Table B holds the same points as the rows below and some others, measured another way and shuffled. Each row below is followed by which row of B it is.
B:
0: [ 112    0  125  -37   30  -52   -5   21   92  -47  -49   39  -54   -5
   66  -49  -30   34  119 -161   18  -12  121   22  -29 -194  107 -150
 -123  157   18  -61    8   96  -16  -66]
1: [-138   74 -132 -121  125  115   16   94   -2   33    8  -62  -51   80
   11  110  -31  106  104    7   96   15  -46  156   -5   -8    1  -18
  -35   25  -32   -6   21  -74   55   57]
2: [-135   42 -214  -59  173  130   29   35   12  117  -80  -81  -41  226
  -23   72  -51   67    1  143  129   58 -118  122  -41  -20  -14   78
  -12  -12   34  -16  153  -67  131   75]
3: [-115    3  114   -9  -30  181  184  279  155 -161 -146  195  -48  -89
  238   29  -83   76  309 -272   86   67  169   55    9 -243   34 -144
 -109  257 -187 -136   60  120  -64   75]
4: [   6   24  -54   36   59 -101  -17  -86  -31  104   74  -60  -17   39
  -55  -42   43   29 -103  149   48  -71  -84   33   34   81  -31    2
   48 -109   74   84   30 -143   63   -6]
5: [-51   8  -1 158  -1 -84  67 127  91 -16 -26  49 -18 -95  73 -84   4  30
 -47  59  78 -84 -42   8   1 -31   0   1  44 -48  79  66  36 -26 -23 -64]
6: [  65   39  -20   -5   54 -169  -73 -141  -58  106  140  -93  -23   18
  -92  -45   65   28 -109  131   19 -108  -63   37   43  113  -18  -34
   43 -128   88  104  -32 -162   51  -29]
7: [  43   45   20 -123   60  -55  -52  -90  -94   50  135  -70  -64  -39
  -46   30   48  101   15  -36   -2  -43  -29  121   28    1   68 -140
  -55   39   28   52  -76 -123   31  -77]
8: [ -23   77  -75   81   45 -210  -58   -6   20   70  142  -95    8  -12
  -67  -50   47   -6 -100  198   64 -179  -55    1   59  218 -117   54
  138 -272   75  145  -47 -166    0   42]
9: [  9 -18 -44 102  56 -44  46 -66  40 104 -61   7  -6 130  -7 -80  -2 -22
 -89 162  78  -9 -53 -29  11 -12 -44  45  34 -56  55  15 153 -68  88  47]
10: [ 198   -9   36   30  111 -173 -101  -69  145   55 -103  -55  -30  161
  -28 -116  -41  -36  -35   11   33  -45   61  -37  -89 -165  109  -28
  -88   32  176  -33   92  127   41  -96]
11: [-345  -35  -58  297  -87  197  343  375   92  -89 -143  247  -21 -249
  257  -49  -15  110    0   50  164   20 -145   65   31  -96  -48   42
   90   62  -54   41  147  -71  -33  -20]
12: [-64 -12  37  40  -5  77 131  47  43  -2 -62 102 -25  17  96 -22 -15  27
  84 -18  73  34  33  11  46 -76 -38 -51 -13  79 -93 -46 108 -45  31  94]
13: [-340   93  -54   67  -38  143  191  457  111 -169    6  127  -30 -257
  219   87  -35  135  226 -104  144  -68   17  131   53   27  -89  -27
   69   -4 -161   33  -64  -48 -121   88]
14: [-235   25  -61   -8    0  206  191  124  -39    5    1   95  -31  -35
  107   75    2   98  112   10  109   55  -47  105   88   18  -92  -33
   30   58 -173  -12   77 -160   41  149]
15: [ 106   30   46  -47   80 -101  -66   14   98   -5  -22  -38  -44   47
   11  -35  -29   27   73  -80   30  -50   80   32  -45 -117   86  -88
  -89   57   72  -21   -1   72   -3  -60]
16: [ 183    3   40    3   64 -217 -104 -219  -21  122   81  -93  -25   86
 -100 -100   53  -18 -122  103   -8  -87  -14  -17   10   21   34  -59
  -12  -75  136   65   13  -81   64  -65]
17: [ 299  -22  156    0   44 -250 -115 -230   91   71   -9  -33  -10  163
  -60 -147    8  -94  -11   -7  -21  -66  159 -117    1  -83   35  -94
  -66    1   77  -38   57   55   41    2]
18: [  86  -43    2   80   28  -96   28 -255  -66  175   27  -11   -5  139
  -73 -110   60  -35 -173  213   31   -5  -80  -50   63   49  -60    5
   45  -71   51   44  147 -172  133   47]
19: [ 19  -9  55 -50  22  45  65 -83 -19  45  -6  49 -34  68  29 -11   8  30
  74 -33  36  42  42  23  52 -69 -10 -99 -52 101 -80 -48  80 -70  64  78]
20: [  39   38   20 -146   71   -6  -30  -85  -72   49   90  -52  -61   20
  -31   36   26   90   57  -56    9   -4    2  112   19  -38   62 -139
  -77   84   -5   10  -34  -90   48  -31]
21: [ -24    9    5  -72   58   87   57    8   14   23  -42   29  -50   71
   48   25  -25   62  108  -59   60   52   29   71    9 -110   28  -84
  -75  125  -57  -58   73  -23   56   45]
22: [ -26   11   36  -63   22   73   74  -27  -23   23    9   47  -38   31
   44   20    5   56  101  -52   44   35   36   55   55  -54  -13 -102
  -47   95  -99  -37   48  -83   47   76]
23: [-165  -11   -6   88  -25  147  202  112   39   -3  -75  142  -13   -8
  133  -10  -16   39   84   24  112   53   -5   17   70  -43  -94  -13
   32   61 -139  -35  138  -88   35  143]
24: [-129   74  -44  -57   28   14   38   72  -62    5  137  -23  -44 -103
   17   65   37  113   54   10   57  -66  -51  131   66   99  -37  -69
   34  -43  -51   77  -75 -173   -2   23]
25: [ -62   33   70    6    0   47   89  207  142 -109  -76  105  -34  -56
  148    4  -57   46  213 -155   78  -15  133   31    8 -126    3  -86
  -50  106  -99  -66   18   73  -56   59]
26: [-336   56  -43  260  -65   93  245  554  270 -204 -139  201   10 -231
  283  -11  -86   51  186  -43  192  -89   45   18   19  -28 -125   77
  116  -54 -115   15   45   59 -143  102]
27: [ 117   -8   66   71   22 -163  -24  -93   40   53   17   -4  -18   21
  -15 -111   24  -14  -69   56   21  -74   14  -34   12  -33   22  -53
   -5  -30   90   40   39  -33   28  -52]
28: [ -48  116 -255 -203  287   36 -158   87   71   87  -47 -231  -71  269
  -92  131  -90  100   64   50  110   -8  -65  193 -135  -51   97   50
  -91  -24  148  -14   29   52   91  -27]
29: [ -55   23   53   14   13   37   70  230  110 -106  -60   76  -67 -142
  143   -2  -38  109  140 -177   65  -20   42   99  -43 -195  118 -122
  -92  158   17  -21  -20   85  -63 -117]
30: [ 150  -61  202  203  -90 -197   66  -69   87   -8  -20  127    1  -94
   71 -202   41  -55  -59    2    5  -80   79 -129   48  -81   -2  -91
   14   12   40   22   64   -6  -26  -49]
31: [  81   75   20 -215   89  -68 -102 -167  -65   75  151 -107  -32  134
  -90   64   24   25  114  -18    6  -43   99   57   71   96  -53 -112
  -36  -34  -87   -5  -57 -127   59  140]
32: [ 150   14   97   67   33 -211  -70   25  148  -26  -24  -10  -26  -10
   22 -116  -20  -18    8  -44   24 -112   94  -37  -41 -102   72  -70
  -43  -10  120   14   -7   95  -39  -97]
33: [ 288  -28   31 -185  115 -154 -151 -603 -265  307  183 -174  -45  273
 -260  -53  119   -6 -209  185  -77   26  -88   22   72   71   39 -123
  -62  -12   95   47   64 -266  229  -11]
34: [-248  -23   -4  146  -57  213  273  296   60  -89 -121  203  -47 -191
  226   -4  -23  127   85  -73  121   59  -75  103   15 -169   24  -49
   -9  175  -74  -14  103  -27  -21  -38]
35: [ 149   14   59   62   45 -234  -90  -50   81   26   30  -49  -25   -4
  -27 -113   15   -7  -64   32   12 -124   30  -20  -27  -38   58  -56
  -16  -60  150   60  -17   15   -7 -110]
36: [-119   53 -118 -123  134  157   35  115   24   20  -62  -34  -65  101
   38  100  -56  113  126  -43  102   60  -37  161  -43 -105   56  -35
  -85  111  -20  -48   64   -8   64   20]
37: [-149   52  -63 -143   46  160   89  -24 -138   62  105   -2  -53   10
    7  115   36  124   93    3   60   46  -59  153   92   61  -53  -92
   -9   54 -142   10    5 -217   73  113]
38: [ 167   17   51  -69   44 -182  -86 -339  -88  167  152  -86    6  187
 -142  -61   72  -66  -62  153  -11  -64   57  -67  115  168 -122  -50
   44 -143  -40   35   31 -200  106  167]
39: [ -97   -7   77   88  -79   34  166   38  -24  -16   47  132  -14 -130
  101  -40   46   46   40    2   53  -18    3   10  113   23  -84  -81
   50   22 -122   29   35 -151   -5   77]
40: [ 164  -12    7  -17   68 -161  -78 -311  -93  184   93  -94  -21  152
 -134  -86   67  -17 -163  174   -4  -41  -60  -17   43   56   -3  -40
    5  -75  100   61   68 -161  127  -10]
41: [-121  -47    6  194  -44   76  209   77   67   21 -114  161    6    3
  126  -84   -5   -3  -12   98  110   31  -32  -43   58  -48  -97   33
   61   17  -71  -15  190  -74   44  108]
42: [ -94   77 -115 -120   75   -8  -22 -135 -214  137  234 -123  -52  -36
 -109   79   97  135  -91  140   26  -52 -176  178   83  188  -31  -64
   48  -98   16  139  -74 -316   86  -13]
43: [-264  -17  -13  125  -57  245  295  239   73  -57 -134  220  -15  -61
  213   12  -37   60  145  -16  142   83   -1   29   74  -84 -108   -3
   38  107 -198  -58  169  -69   12  171]
44: [ 392  -23  276  -17   34 -295 -159  -77  207  -71  -73    0  -52   23
   26 -169  -38  -46   95 -252  -54  -89  257  -82  -97 -305  219 -212
 -197  175  158  -78  -34  267  -67 -198]
45: [-136   11   10  218  -37  -35  130  310  147 -107  -69  114  -30 -240
  169  -80  -17   84    0  -26  100  -92  -53   50  -31 -106   51  -17
   32   14   86   71    6   37  -88 -148]
46: [  97   15  106   58   -3 -163  -22   21   87  -29   25   20  -27  -78
   37  -90   12   11   24  -52   20 -104   75  -15    5  -56   40  -95
  -22    1   59   33  -35   16  -42  -68]
47: [ 132   21  107   11   26 -171  -62    6   88  -31   26   -7  -37  -53
   22  -79    4   20   39  -85    9  -98   88    6  -13  -90   82 -119
  -56   29   79   19  -49   46  -38  -98]
48: [  63   49   61   74   23 -196  -52  141  162  -74   11   -8  -24  -94
   54  -77  -21   11   50  -56   47 -151   86   -1  -28  -46   42  -53
   -7  -53   94   45  -64   78  -85  -84]
49: [-86  32 -31  70  23 -10  70 105  69   2 -15  35 -13 -10  63 -23 -11  27
  38  48  92 -46  -2  26  29  15 -57   2  42 -48 -23  22  48 -56   2  62]
50: [  55   41   42   24   31 -153  -44   34   73  -12   50  -24  -27  -45
   11  -54    8   21   22  -11   35 -115   49   16    7   -3   19  -65
   -1  -48   61   51  -49  -14  -32  -44]
51: [ 275   13   98 -238  111 -131 -166 -354 -117  132  119 -132  -69  159
 -144  -13   51   36    2  -64  -64    3   59   61    4  -76  131 -203
 -153  111   67  -21  -30  -67  103  -70]
52: [ -10   49 -217 -148  262   85  -86  -13   59  135 -127 -164  -62  342
  -75   76  -87   58   15   86  110   70  -79  133 -123 -123   93   58
 -108   47  133  -60  151   53  151   -4]
53: [  33   -4   72  119   -5 -106   36  110  119  -45  -44   57  -32  -98
   87 -100  -10   30    7  -42   48  -78   24   -2  -24 -117   63  -63
  -23   35   82   27   17   52  -42 -109]
54: [  14   56   52   20   13 -130  -23   92   77  -45   65   -6  -26  -95
   38  -37    7   38   65  -48   41 -120   65   28   22   11    2  -75
    6  -46   18   49  -72  -17  -55  -24]
55: [ -11    2   99 -101   15  128   96   54   42  -49  -63  100  -54   15
  115   32  -38   67  224 -195   44   77  128   62   23 -184   45 -162
 -124  227 -141 -112   54   35   11   69]
56: [  82    0  143  136  -63 -191   22   33   87  -43   40   71  -13 -146
   65 -132   33   -7   -5  -30   16 -126   72  -54   41  -27    3  -92
   21  -29   38   60  -32  -15  -65  -62]
57: [ 401   17  134 -203  127 -294 -270 -384  -64  134  138 -189  -70  151
 -189  -77   51    3  -64  -58  -98  -75   82   22  -37  -85  185 -204
 -162   56  191   16  -81   -2   74 -172]
58: [ 142   82 -159 -296  320   -8 -237  -58   89  107 -102 -249  -88  390
 -124   97 -111   63  103  -51   59   37   33  157 -175 -195  194  -28
 -212  107  178  -96   55  165  120  -70]
59: [  45   57  -68  -36  149  -87  -97  106  135    6  -63  -96  -53   89
   -6  -10  -58   50   35  -19   69  -64   10   76 -106 -116  110  -10
  -76    9  156    3   10  103    8 -105]
60: [ -62   64 -204 -208  242  152  -54   25   30  102 -104 -142  -70  300
  -47  128  -88   95   94   22  108   90  -53  172  -99 -120   81   13
 -120   92   51  -77  116   28  138   36]
61: [  13  -23   16  138    3  -84   63  -33   49   60  -26   43   -2   25
   24 -108   20  -15  -79  117   65  -46  -28  -42   32   -6  -42    8
   48  -57   47   35  104  -70   40   15]
62: [  98  -17   93  -86   41   24   25 -109    5   38  -36   35  -46  105
   26  -23   -9   23   95  -91   14   56   85   20   18 -147   51 -133
 -108  158  -50  -81   80   -5   62   35]
63: [ -19  -16  -39  126    9  -72   69 -121  -35  127   33   11    6   62
  -32  -92   50  -20 -144  223   66  -40  -93  -36   76  104 -108   42
  100 -130   25   74  117 -188   93   76]
64: [ -59   34    4  -90   37   70   53    4  -49   21   55    9  -50  -13
   28   47   17   93   88  -45   46   11   -4  107   48  -19    4 -102
  -38   72  -73   -3   -1 -111   35   40]
65: [-142   -6  -55  103   -8   77  157   17  -17   66  -14   77   -5   21
   58  -23   20   27  -27  136   99   16  -77   15   79   48 -113   26
   77  -40  -73   25  130 -168   68  123]
66: [  20   31   71  -57   21  -10   20   42   40  -33   17   29  -47  -36
   57   -1   -7   60  120 -114   33  -25   76   56   16  -86   40 -125
  -65   92  -39  -22  -20   -5  -12   -5]
67: [ -34   52    0 -167   64   57    1  -31  -87   30  102  -36  -67  -18
   -6   80   26  122   98  -80   21    8   -8  148   38  -19   46 -143
  -74   97  -53    7  -52 -118   37   -5]
68: [ -93   74  -97   -7   50  -85  -17  -27 -112   83  192  -95  -32  -85
  -67   23   76   97  -97  152   49 -116 -144  122   66  184  -50  -19
   88 -158   54  155  -78 -248   34  -28]
69: [  42   96 -159 -141  256  -60 -180  147  160   16  -86 -192  -79  174
  -44   62 -104   91   72  -46   88  -55   -9  160 -180 -162  185    3
 -133   29  221  -14  -11  175   20 -155]
70: [ -24   59   73 -112   32   40   24  145   77  -94    6   37  -59  -60
   99   53  -36   87  235 -211   46  -18  131   96    6 -115   53 -156
  -96  139  -87  -57  -59   47  -50   14]
71: [-182   65  -30  -23    8   92  104  192   17  -56   43   53  -39 -109
  100   71   -8  107  147  -58   89  -30    9  115   55   17  -44  -64
   16   23 -112   17  -31  -93  -30   69]

[ 148 -322 -224   -3 -161  354 -332   89 -236 -232  145  -99  186  -96
 -212 -154 -153  186 -194  169  100  430  147   29   56  176  133 -104] : 34
[-215  226   57   11  -72   20  309 -102   66  247 -432  353 -143  185
  192   46   76 -191  203 -176   62 -394 -104  207 -553 -457 -147  122] : 15
[-114 -203   78  458 -301  425  189  -87  104  211   64 -248  209  -37
 -131 -468 -551  284  243   18  -53  640  256 -285   72   91  175   52] : 1
[ 234  -88 -292  -10 -274  468 -160  103 -299 -393  -72 -249  304  233
  -16 -213 -101  -50 -242  219  144  415  317  -34  188  116 -143 -314] : 61
[ -66  119   95  275   75  156  234  -37  -50  171  -76 -459  286  264
 -185 -588 -669   98   50  186 -130  649  -40 -526  404  -38  -98 -182] : 68
[ 173   15  -14  -36  253   56 -189 -249   61  -51  157  208  -50  -87
   -7  450  232  113 -157  127  -66 -260 -278 -140 -386   77  362  -99] : 52
[  96  365  -44 -370  457 -252  -34  -71 -112  -87 -257  224  -46  267
   39  224  358 -198 -280  111   59 -491 -482    7 -251 -275 -118 -166] : 56
[-113  -79  136  366  -22  211  189  -67   61  249   56 -355  243   35
 -247 -597 -628  289  146  107  -99  682   33 -441  265   50  113   -6] : 13
[ 277 -117 -235  167 -310  580 -120  -12 -201 -362   63 -352  346  195
   -2 -168 -214   35 -179  257   44  542  384 -231  225  245    4 -355] : 11
[ -65 -310    5  367 -196  384  -54  -68  -21  158  191 -213  158 -146
 -225 -298 -612  292  138  106 -106  646  140 -255   63  131  241   13] : 37
[ 241 -230 -322 -394   19  131 -440  239 -333 -445   26   35  185  -18
 -240 -187  329  135 -458  164  329  139   -1  280   66  110   -6 -105] : 17
[-112  -18  128  357   49  188  175  -74  -13  265   26 -401  231  110
 -242 -525 -753  190  131  156 -178  685  -44 -509  310   -1   41  -88] : 42
[ 325 -124 -284  209 -487  732  -61   -6 -170 -473   27 -382  404  250
   96 -211  -97   19 -169  226  128  563  592 -182  223  298  -31 -382] : 18
[ 115  -12  -21  -51  225   46 -183 -217   34   -9  121  235  -69  -92
  -28  390  172  104 -129   97  -57 -243 -276  -77 -394   20  315  -51] : 22
[-109  141   39 -451  532 -469 -100   18  -32  156 -197  465 -188  -44
 -189   55  417   51 -188  -59  156 -547 -654  266 -423 -356   38  202] : 57
[-279  258  123  219  -43   70  342 -222   31  430 -388  236 -190  205
  206  195 -404 -288  348  -91 -205 -249 -181  -43 -520 -501 -139   14] : 71
[ 210 -190 -222 -188  -87  239 -215  167 -156 -371   32  -91  275   16
 -197 -387  284  236 -331  117  327  283  160  122  136  177   44  -65] : 10
[ 321 -119 -326 -285  -76  272 -304  204 -297 -535   -9 -148  320  155
 -135 -276  311   85 -455  212  321  266  178  116  211  188  -73 -238] : 30
[ 121   28  -97  110 -168  346  106   45  -98 -190  -96 -334  344  259
  -57 -504 -160   80 -107  142  132  483  254 -212  281   85 -111 -192] : 5
[ -50  -59   14   75   22  104  101   99  -53   54  -55 -278  269  100
 -278 -698 -282  253  -51   86  114  532   10 -189  300    3  -30   10] : 54
[-184  140   87  176  -37  105  214 -225   75  310 -247  277 -163   83
  161  242 -195 -144  253  -83 -132 -264 -147   -5 -545 -340   22   46] : 64
[-181   88   -6  -89  -68   -3  141  -56   35  182 -346  471 -187   40
  136  128  236 -116  128 -190  133 -471 -127  364 -640 -404  -57  188] : 0
[-194  302   40 -154  117 -148  254  -45  -16  212 -476  349 -147  242
  130   25  132 -241   89 -130   89 -465 -275  211 -474 -515 -236   86] : 47
[  23  259  -28 -358  457 -284  -70  -42 -113   -5 -216  269  -84  162
  -44  170  300 -119 -234   74   67 -446 -503   72 -284 -284  -71  -66] : 46
[-107   72   51 -191  423 -264 -124 -115  -47  234  -78  361 -210  -82
 -124  287   19   -3  -57   21  -78 -372 -575   60 -446 -295  130   82] : 20
[ 186 -287 -237  -59 -115  326 -352   89 -256 -279  142 -112  195  -54
 -204 -133  -97  166 -258  200  106  394  108   23   90  174  106 -149] : 33
[ 182 -108 -192   97 -263  458  -48   54 -165 -284  -11 -297  328  178
  -64 -349 -148   84 -155  178  120  501  330 -141  220  163  -42 -229] : 40
[ -71  363   56 -186  361 -225  135 -118  -48  150 -333  235 -106  257
   61  154   99 -221  -59   27  -30 -428 -455  -24 -334 -397 -149  -69] : 50
[ 212 -234 -280 -215  118  164 -512  130 -410 -299  141 -107  151  -25
 -291   -8 -167   78 -381  303   41  339 -135   -7  151  111   41 -235] : 39
[-265  202   92  128 -128   73  345 -162   96  352 -419  373 -195  150
  232  132  -65 -214  323 -197  -17 -393  -85  179 -640 -484 -110  135] : 66
